Below are the code and all the weights of a small trained network. Each question names an input and a class and asks about switching units off, where a switched-off unit gives its printed mean instead of its output.

import numpy as np


def w(rows, s, z=0):
    codes = np.array(rows[::2]) - 128.0
    scale = np.full(codes.shape[1], s)
    scale[-1] = z or s
    return codes * scale


def f(y):
    return np.maximum(y, 0)


def log_softmax(a):
    a = a - a.max(-1, keepdims=True)
    return a - np.log(np.exp(a).sum(-1, keepdims=True))


def net(x, mask):
    res = np.array(x, float).reshape(1, 8) / 4 @ E
    y = f(res @ A[0][:, :-1].T + A[0][:, -1])
    res = res + np.where(mask, y, B[0][:, -1]) @ B[0][:, :-1]
    return log_softmax(res[-1] @ U[:, :-1].T + U[:, -1])


A, B = {}, {}
E = w([
[98,122,148,123,165,82,116,74],'x0',
[166,127,147,103,95,27,123,121],'x1',
[121,189,104,123,115,134,157,111],'x2',
[93,51,189,254,147,125,70,100],'x3',
[91,128,89,146,151,136,20,202],'x4',
[98,59,95,124,175,157,104,85],'x5',
[107,137,37,200,70,195,83,101],'x6',
[88,196,199,125,224,165,152,154],'x7',
],0.0085)
A[0] = w([
[122,114,94,15,170,110,141,128,150],'N0',
[123,132,10,115,84,137,13,161,127],'N1',
[79,153,170,133,235,164,64,155,79],'N2',
[139,144,184,185,68,149,115,144,59],'N3',
[113,166,185,83,176,8,114,114,16],'N4',
[151,104,141,152,84,143,142,127,2],'N5',
],0.018,0.0065)
B[0] = w([
[185,115,111,107,96,124,182,208,207],'N0',
[80,118,131,249,117,88,139,70,253],'N1',
[127,198,144,85,155,186,44,123,228],'N2',
[189,128,172,196,135,119,107,171,161],'N3',
[110,122,179,124,101,35,134,112,220],'N4',
[80,144,123,75,147,59,134,139,141],'N5',
],0.016,0.019)
U = w([
[126,139,161,26,146,119,123,132,17],'0',
[114,29,150,188,131,95,127,138,49],'1',
[173,167,73,18,88,167,227,133,173],'2',
[66,73,123,208,149,152,101,2,255],'3',
[102,248,84,139,78,138,203,111,136],'4',
[120,178,149,96,186,201,83,150,115],'5',
[154,106,190,108,105,54,140,150,110],'6',
],0.0074,0.0078)

Each question gives the input, the list of numbers given to net, and the class t.
The units are the neurons (one row each of A and B). Each row of codes is followed by its name. A weight is (code - 128) times the scale printed after its matrix; where a second scale follows, it is the last column's (A, B and U).
mask holds one flag per neuron, in row order. A switched-off neuron (its flag False) gives its mean, the last column of its row in B, instead of its output. The means were averaged over made-up inputs and are rounded, as every weight is.
A unit's drop is (log p(t) with every unit on - log p(t) with that unit switched off) / (log p(t) with every unit on - log p(t) with every unit switched off).
The circuit of an input: a set's keep is (log p(t) with only the set's units on - log p(t) with every unit switched off) / (log p(t) with every unit on - log p(t) with every unit switched off). Starting from all 6 units, units are removed one at a time, each time the one whose removal leaves the highest keep (on an exact tie, the one counted first), for as long as the keep stays at least 0.8.
units of the circuit, in order: the units of the circuit, biggest drop first
most important unit: the unit with the biggest drop
top k neurons: the k neurons with the biggest drops, biggest first
drop when u is switched off: that unit's drop, to one decimal
input [-6,3,8,-1,3,-1,-5,-8], class 1: most important unit	N2
input [-4,7,-3,-3,5,1,-3,-5], class 1: top 2 neurons	[N1, N0]
input [5,-1,-1,-1,-4,6,-1,-8], class 2: units of the circuit, in order	[N1, N4]
input [0,-6,-3,2,-4,-8,1,-6], class 6: top 2 neurons	[N1, N2]
input [-1,-6,3,-4,1,3,-5,1], class 2: top 2 neurons	[N0, N1]
input [7,0,4,7,7,0,-5,0], class 5: top 2 neurons	[N2, N1]
input [4,4,-3,8,-8,0,4,-1], class 1: top 3 neurons	[N1, N2, N3]
input [-2,-8,0,-7,7,0,-8,-7], class 1: units of the circuit, in order	[N1, N0, N2]
input [6,-7,6,-4,-7,0,-1,7], class 2: top 2 neurons	[N1, N0]
input [2,-3,0,8,-8,-8,3,0], class 1: top 3 neurons	[N2, N3, N4]
input [4,1,7,2,-6,0,-2,3], class 6: top 2 neurons	[N1, N4]
input [4,8,4,8,-3,-8,7,-8], class 1: top 3 neurons	[N3, N2, N5]
input [-3,-5,-4,-8,2,-4,-8,6], class 2: top 2 neurons	[N0, N1]
input [0,-3,4,-4,4,-1,-5,7], class 5: top neuron	[N2]
input [7,-6,-6,-2,-6,-8,2,4], class 5: top 3 neurons	[N1, N0, N4]
input [-6,-6,0,-1,4,7,1,4], class 5: top 2 neurons	[N2, N4]
input [6,-3,2,-8,7,-5,7,6], class 3: drop when N1 is switched off	2.1
input [-3,-5,5,7,5,3,-1,4], class 5: drop when N3 is switched off	0.0
input [6,4,-8,-8,-6,-3,6,4], class 2: drop when N1 is switched off	0.6
input [-3,5,5,-1,-3,-5,1,-8], class 3: units of the circuit, in order	[N0]
